Below is a small trained network, with its code and all its weights. Each question gives an input and a target symbol and asks what happens when units are switched off, that is, made to give their printed mean instead of their output.

import numpy as np


def w(rows, s, z=0):
    codes = np.array(rows[::2]) - 128.0
    scale = np.full(codes.shape[1], s)
    scale[-1] = z or s
    return codes * scale


def f(y):
    return y / 2 * (1 + np.tanh(0.7978845608 * (y + 0.044715 * y**3)))


def softmax(a):
    e = np.exp(a - a.max(-1, keepdims=True))
    return e / e.sum(-1, keepdims=True)


def log_softmax(a):
    a = a - a.max(-1, keepdims=True)
    return a - np.log(np.exp(a).sum(-1, keepdims=True))


def net(x, mask):
    ids = ['ΛΩθξστ'.index(c) for c in x.split()]
    T = len(ids)
    res = E[ids] + P[:T]
    r = res
    for j in range(2):
        rows = slice(3 * j, 3 * j + 3)
        q, k, v = (r @ M[0][rows].T for M in (Q, K, V))
        z = softmax(np.where(np.tri(T) > 0, q @ k.T / 3**0.5, -1e9)) @ v
        o = O[0][rows]
        res = res + np.where(mask[j], z, o[:, -1]) @ o[:, :-1]
    y = f(res @ A[0][:, :-1].T + A[0][:, -1])
    res = res + np.where(mask[2:14], y, B[0][:, -1]) @ B[0][:, :-1]
    return log_softmax(res[-1] @ U[:, :-1].T + U[:, -1])


Q, K, V, O, A, B = {}, {}, {}, {}, {}, {}
E = w([
[112,204,106],'Λ',
[216,109,157],'Ω',
[151,85,153],'θ',
[106,141,156],'ξ',
[204,145,253],'σ',
[173,149,88],'τ',
],0.019)
P = w([
[127,2,29],'0',
[109,121,96],'1',
[116,127,105],'2',
[127,125,108],'3',
[139,141,102],'4',
[154,137,113],'5',
[153,144,128],'6',
[163,148,136],'7',
[174,143,135],'8',
],0.0082)
Q[0] = w([
[73,131,131],'h0',
[188,186,85],'h0',
[137,96,57],'h0',
[107,153,36],'h1',
[132,157,77],'h1',
[184,86,253],'h1',
],0.015)
K[0] = w([
[77,218,104],'h0',
[126,8,64],'h0',
[140,85,90],'h0',
[176,153,148],'h1',
[192,147,205],'h1',
[62,64,92],'h1',
],0.015)
V[0] = w([
[178,53,220],'h0',
[177,147,163],'h0',
[200,2,135],'h0',
[173,175,161],'h1',
[154,18,162],'h1',
[198,165,191],'h1',
],0.0089)
O[0] = w([
[6,80,154,175],'h0',
[82,126,201,144],'h0',
[173,224,164,254],'h0',
[52,141,135,143],'h1',
[211,117,254,166],'h1',
[51,154,154,156],'h1',
],0.0076,0.0081)
A[0] = w([
[55,143,171,234],'n0',
[195,151,152,23],'n1',
[159,74,151,160],'n2',
[180,2,28,81],'n3',
[132,186,139,2],'n4',
[168,172,36,104],'n5',
[39,83,183,58],'n6',
[200,31,236,189],'n7',
[158,24,147,23],'n8',
[175,163,54,71],'n9',
[127,121,151,185],'n10',
[84,154,101,41],'n11',
],0.0093,0.0052)
B[0] = w([
[254,65,155,181],'n0',
[97,145,165,155],'n1',
[113,159,50,157],'n2',
[15,201,150,141],'n3',
[135,197,194,128],'n4',
[108,74,254,176],'n5',
[205,183,107,137],'n6',
[29,180,31,254],'n7',
[60,216,185,131],'n8',
[137,106,176,162],'n9',
[144,51,12,157],'n10',
[144,233,159,120],'n11',
],0.005,0.0097)
U = w([
[70,188,78,1],'Λ',
[191,123,87,187],'Ω',
[123,157,10,55],'θ',
[76,80,58,152],'ξ',
[36,85,200,132],'σ',
[172,29,142,151],'τ',
],0.012,0.0063)

Each question gives the input, a string of symbols that net reads in full, and the target symbol t.
The units are the heads (3 rows each of Q, K, V and O) and the neurons (one row each of A and B). Each row of codes is followed by its name. A weight is (code - 128) times the scale printed after its matrix; where a second scale follows, it is the last column's (O, A, B and U).
mask holds one flag per unit, heads first, then neurons. A switched-off unit (its flag False) gives its mean, the last column of its rows in O or B, instead of its output. The means were averaged over made-up inputs and are rounded, as every weight is.
A unit's drop is (log p(t) with every unit on - log p(t) with that unit switched off) / (log p(t) with every unit on - log p(t) with every unit switched off).
The circuit of an input: a set's keep is (log p(t) with only the set's units on - log p(t) with every unit switched off) / (log p(t) with every unit on - log p(t) with every unit switched off). Starting from the 12 units with the biggest drops (on a tie, the unit counted first), units are removed one at a time, each time the one whose removal leaves the highest keep (on an exact tie, the one counted first), for as long as the keep stays at least 0.8.
units of the circuit, in order: the units of the circuit, biggest drop first
unit that matters most: the unit with the biggest drop
k most important neurons: the k neurons with the biggest drops, biggest first
heads that matter: for each layer, one digit per head in row order, 1 if its drop is at least 0.15 and else 0, layers parted by /
drop of u: that unit's drop, to one decimal
input τ σ τ θ τ θ ξ, target τ: unit that matters most => n0
input θ τ τ τ τ σ τ Ω, target Λ: heads that matter => 01
input τ τ τ τ ξ, target Ω: heads that matter => 00
input τ Ω Λ, target Ω: units of the circuit, in order => (n7; h0)
input Ω τ ξ Λ, target Ω: units of the circuit, in order => (n7; n0)
input θ θ ξ τ τ σ Λ, target σ: 2 most important neurons => (n7; n0)
input τ τ τ Ω τ θ τ τ ξ, target Ω: units of the circuit, in order => (n5; n7; n0)
input σ τ θ Λ, target σ: 2 most important neurons => (n7; n2)
input σ τ ξ θ ξ, target τ: 2 most important neurons => (n7; n0)
input ξ τ τ τ θ, target θ: 2 most important neurons => (n7; n5)
input Λ τ ξ Ω ξ θ ξ τ θ, target ξ: drop of n2 => 0.0
input ξ θ Ω, target θ: drop of n5 => 0.2
input ξ Ω τ θ τ Ω, target θ: drop of h1 => 0.2
